Below is a small trained network, with its code and all its weights. Each question gives an input and a target symbol and asks what happens when units are switched off, that is, made to give their printed mean instead of their output.

import numpy as np


def w(rows, s, z=0):
    codes = np.array(rows[::2]) - 128.0
    scale = np.full(codes.shape[1], s)
    scale[-1] = z or s
    return codes * scale


def f(y):
    return y / 2 * (1 + np.tanh(0.7978845608 * (y + 0.044715 * y**3)))


def softmax(a):
    e = np.exp(a - a.max(-1, keepdims=True))
    return e / e.sum(-1, keepdims=True)


def log_softmax(a):
    a = a - a.max(-1, keepdims=True)
    return a - np.log(np.exp(a).sum(-1, keepdims=True))


def net(x, mask):
    ids = ['αβγζηθλμξπστφψ'.index(c) for c in x.split()]
    T = len(ids)
    res = E[ids] + P[:T]
    u = 0
    for l in range(2):
        r = res
        for j in range(3):
            rows = slice(2 * j, 2 * j + 2)
            q, k, v = (r @ M[l][rows].T for M in (Q, K, V))
            z = softmax(np.where(np.tri(T) > 0, q @ k.T / 2**0.5, -1e9)) @ v
            o = O[l][rows]
            res = res + np.where(mask[u + j], z, o[:, -1]) @ o[:, :-1]
        u += 3
        y = f(res @ A[l][:, :-1].T + A[l][:, -1])
        res = res + np.where(mask[u : u + 16], y, B[l][:, -1]) @ B[l][:, :-1]
        u += 16
    return log_softmax(res[-1] @ U[:, :-1].T + U[:, -1])


Q, K, V, O, A, B = {}, {}, {}, {}, {}, {}
E = w([
[90,113,89,91,245],'α',
[155,130,98,124,8],'β',
[181,190,150,131,207],'γ',
[158,155,211,110,91],'ζ',
[99,146,213,50,52],'η',
[148,162,178,44,162],'θ',
[42,150,148,136,184],'λ',
[112,201,113,137,123],'μ',
[187,128,146,49,119],'ξ',
[121,27,136,59,79],'π',
[235,211,154,132,62],'σ',
[121,102,178,28,140],'τ',
[150,80,190,54,76],'φ',
[134,127,195,156,92],'ψ',
],0.013)
P = w([
[173,82,143,117,103],'0',
[134,97,112,130,147],'1',
[33,58,17,67,107],'2',
[132,59,208,222,25],'3',
[140,128,117,112,188],'4',
[120,210,80,93,21],'5',
[254,117,92,176,150],'6',
[89,93,126,107,141],'7',
[67,197,27,103,112],'8',
[242,96,101,150,134],'9',
[107,110,157,74,166],'10',
[31,190,50,69,103],'11',
[113,51,191,208,34],'12',
[133,108,136,94,170],'13',
],0.0091)
Q[0] = w([
[31,79,172,128,172],'0.h0',
[131,201,2,43,159],'0.h0',
[87,198,217,110,134],'0.h1',
[204,60,146,136,172],'0.h1',
[113,117,101,85,125],'0.h2',
[183,177,125,106,144],'0.h2',
],0.0088)
K[0] = w([
[45,2,172,41,187],'0.h0',
[71,188,68,210,135],'0.h0',
[204,207,225,139,114],'0.h1',
[128,142,236,183,176],'0.h1',
[152,31,175,87,79],'0.h2',
[120,134,169,64,94],'0.h2',
],0.0068)
V[0] = w([
[181,127,121,119,97],'0.h0',
[64,240,80,80,50],'0.h0',
[68,61,41,201,48],'0.h1',
[157,254,227,140,34],'0.h1',
[121,167,153,55,117],'0.h2',
[106,151,100,68,235],'0.h2',
],0.005)
O[0] = w([
[248,163,166,175,140,159],'0.h0',
[3,128,188,168,38,126],'0.h0',
[153,49,13,160,45,6],'0.h1',
[150,181,122,102,197,21],'0.h1',
[92,183,191,94,81,214],'0.h2',
[170,161,93,228,114,203],'0.h2',
],0.0044,0.0015)
A[0] = w([
[158,105,192,176,75,180],'0.n0',
[193,40,207,218,74,226],'0.n1',
[14,112,46,181,66,10],'0.n2',
[152,238,29,110,119,229],'0.n3',
[235,104,132,163,160,245],'0.n4',
[94,123,129,167,142,113],'0.n5',
[200,190,87,133,141,248],'0.n6',
[192,17,198,194,193,157],'0.n7',
[49,127,180,78,172,98],'0.n8',
[2,97,134,245,78,103],'0.n9',
[90,218,92,53,94,206],'0.n10',
[139,60,31,138,97,125],'0.n11',
[126,81,130,76,168,60],'0.n12',
[205,85,144,111,29,5],'0.n13',
[138,182,130,147,72,146],'0.n14',
[104,148,98,117,170,14],'0.n15',
],0.0075,0.0027)
B[0] = w([
[127,130,103,3,123,201],'0.n0',
[241,136,77,42,91,253],'0.n1',
[144,204,234,99,83,154],'0.n2',
[6,94,164,93,39,243],'0.n3',
[171,97,244,71,90,247],'0.n4',
[150,184,185,203,140,115],'0.n5',
[112,114,181,80,108,239],'0.n6',
[196,87,115,45,121,226],'0.n7',
[185,84,74,165,184,206],'0.n8',
[240,224,147,100,160,142],'0.n9',
[20,210,88,165,101,251],'0.n10',
[43,207,206,132,48,165],'0.n11',
[129,29,60,114,135,173],'0.n12',
[140,198,56,121,185,204],'0.n13',
[41,103,99,5,157,172],'0.n14',
[91,154,125,75,170,128],'0.n15',
],0.0053,0.0032)
Q[1] = w([
[34,71,70,122,158],'1.h0',
[27,174,145,202,90],'1.h0',
[157,100,157,53,151],'1.h1',
[147,137,194,48,165],'1.h1',
[93,122,159,146,121],'1.h2',
[113,165,98,1,35],'1.h2',
],0.0057)
K[1] = w([
[104,81,93,152,102],'1.h0',
[151,146,254,33,121],'1.h0',
[148,163,134,198,194],'1.h1',
[82,94,119,93,164],'1.h1',
[100,125,158,41,128],'1.h2',
[137,48,104,136,118],'1.h2',
],0.0072)
V[1] = w([
[102,147,147,133,125],'1.h0',
[124,95,113,161,170],'1.h0',
[196,186,86,145,254],'1.h1',
[137,125,198,207,110],'1.h1',
[193,189,106,73,174],'1.h2',
[70,142,67,112,127],'1.h2',
],0.0082)
O[1] = w([
[125,122,132,1,84,113],'1.h0',
[239,153,22,173,126,74],'1.h0',
[211,222,75,194,168,106],'1.h1',
[31,151,153,31,177,3],'1.h1',
[114,146,165,52,111,228],'1.h2',
[51,175,104,234,107,106],'1.h2',
],0.007,0.0052)
A[1] = w([
[140,140,177,176,201,145],'1.n0',
[140,254,197,142,54,252],'1.n1',
[83,124,210,126,119,25],'1.n2',
[186,109,127,92,164,84],'1.n3',
[140,130,71,149,86,253],'1.n4',
[154,212,77,76,36,117],'1.n5',
[128,161,26,95,133,192],'1.n6',
[142,96,121,122,155,77],'1.n7',
[207,144,108,100,172,61],'1.n8',
[128,144,140,171,134,159],'1.n9',
[148,132,212,173,162,151],'1.n10',
[133,48,43,102,167,148],'1.n11',
[52,124,55,77,150,106],'1.n12',
[169,142,171,144,117,54],'1.n13',
[89,154,65,209,122,44],'1.n14',
[140,128,149,165,209,132],'1.n15',
],0.011,0.0031)
B[1] = w([
[105,162,92,102,204,144],'1.n0',
[120,22,150,174,152,254],'1.n1',
[147,167,77,159,179,183],'1.n2',
[142,226,129,120,106,213],'1.n3',
[52,114,113,197,133,151],'1.n4',
[82,86,133,153,253,247],'1.n5',
[75,138,169,169,51,157],'1.n6',
[198,205,108,150,108,141],'1.n7',
[77,184,88,146,95,212],'1.n8',
[78,92,92,139,139,120],'1.n9',
[172,139,74,68,203,141],'1.n10',
[181,141,179,212,76,192],'1.n11',
[141,138,128,242,112,196],'1.n12',
[171,85,101,175,135,153],'1.n13',
[110,189,151,77,82,132],'1.n14',
[138,140,61,130,169,151],'1.n15',
],0.0067,0.0099)
U = w([
[235,108,1,240,167,173],'α',
[68,90,160,118,79,254],'β',
[152,194,75,45,243,85],'γ',
[156,172,194,104,159,7],'ζ',
[45,161,165,61,104,253],'η',
[114,191,108,59,187,51],'θ',
[110,177,26,96,241,23],'λ',
[28,214,155,106,79,135],'μ',
[136,156,118,65,131,66],'ξ',
[232,36,167,154,7,56],'π',
[190,55,210,92,168,126],'σ',
[164,181,183,118,135,44],'τ',
[180,146,171,81,80,129],'φ',
[179,145,148,76,122,111],'ψ',
],0.0063,0.0033)

Each question gives the input, a string of symbols that net reads in full, and the target symbol t.
The units are the heads (2 rows each of Q, K, V and O) and the neurons (one row each of A and B). Each row of codes is followed by its name. A weight is (code - 128) times the scale printed after its matrix; where a second scale follows, it is the last column's (O, A, B and U).
mask holds one flag per unit, layer by layer, with each layer's heads first. A switched-off unit (its flag False) gives its mean, the last column of its rows in O or B, instead of its output. The means were averaged over made-up inputs and are rounded, as every weight is.
A unit's drop is (log p(t) with every unit on - log p(t) with that unit switched off) / (log p(t) with every unit on - log p(t) with every unit switched off).
The circuit of an input: a set's keep is (log p(t) with only the set's units on - log p(t) with every unit switched off) / (log p(t) with every unit on - log p(t) with every unit switched off). Starting from the 12 units with the biggest drops (on a tie, the unit counted first), units are removed one at a time, each time the one whose removal leaves the highest keep (on an exact tie, the one counted first), for as long as the keep stays at least 0.8.
units of the circuit, in order: the units of the circuit, biggest drop first
most important unit: the unit with the biggest drop
k most important neurons: the k neurons with the biggest drops, biggest first
k most important neurons of layer l: the k neurons of layer l with the biggest drops, biggest first
which heads matter: for each layer, one digit per head in row order, 1 if its drop is at least 0.15 and else 0, layers parted by /
input α σ ξ ψ θ ψ α α φ ζ, target α: which heads matter => 100 / 110
input α σ σ σ σ α σ θ ξ α σ σ π γ, target γ: units of the circuit, in order => [1.n10 0.h1 1.n0 1.n11]
input σ π α α, target π: most important unit => 0.h1
input λ α π σ, target α: units of the circuit, in order => [1.n5 0.n1 1.h2]
input α π α σ α η, target β: units of the circuit, in order => [1.n1 0.n10]
input α α σ σ γ α α α π π, target α: units of the circuit, in order => [1.h1 0.n3]
input α φ α π σ σ β, target σ: 2 most important neurons of layer 0 => [0.n11 0.n2]
input σ μ σ γ σ γ α α α π α α γ, target α: units of the circuit, in order => [1.h1 1.n13 0.n11 0.n1]
input β σ σ α θ ψ σ α α ψ, target α: 2 most important neurons of layer 1 => [1.n13 1.n5]
input α α λ θ φ λ σ π σ γ σ, target σ: 2 most important neurons of layer 1 => [1.n1 1.n8]
input β π η γ ζ β π α θ σ α σ α π, target π: 3 most important neurons => [1.n11 1.n5 0.n12]
input ψ π α, target β: 2 most important neurons => [0.n11 1.n3]
input σ π α σ α γ, target β: 2 most important neurons of layer 0 => [0.n3 0.n10]
input α α α μ ζ α α α α μ α σ φ, target α: 2 most important neurons of layer 0 => [0.n1 0.n3]
input λ σ σ φ α α α γ ζ α σ, target σ: 2 most important neurons of layer 1 => [1.n1 1.n5]
input α α σ, target β: most important unit => 1.n1
input α γ τ σ π ψ α σ ζ, target β: 2 most important neurons => [1.n1 1.n3]
input ψ α α β, target α: 2 most important neurons of layer 1 => [1.n5 1.n1]
input μ τ π ζ γ β σ π α φ α α ψ, target α: 3 most important neurons of layer 0 => [0.n1 0.n8 0.n9]
input σ η σ ψ σ θ ζ, target σ: most important unit => 1.n1
input γ γ η σ σ α η, target σ: 2 most important neurons of layer 1 => [1.n1 1.n8]
input η α μ, target β: 2 most important neurons => [1.n1 0.n2]
input γ α θ μ η ζ, target β: 3 most important neurons => [1.n1 0.n10 1.n3]
input σ α π γ, target α: 2 most important neurons => [1.n13 0.n1]
input π α α φ, target α: 2 most important neurons => [1.n5 0.n1]
input ψ ξ η φ ζ α α α α, target μ: 2 most important neurons of layer 0 => [0.n10 0.n4]
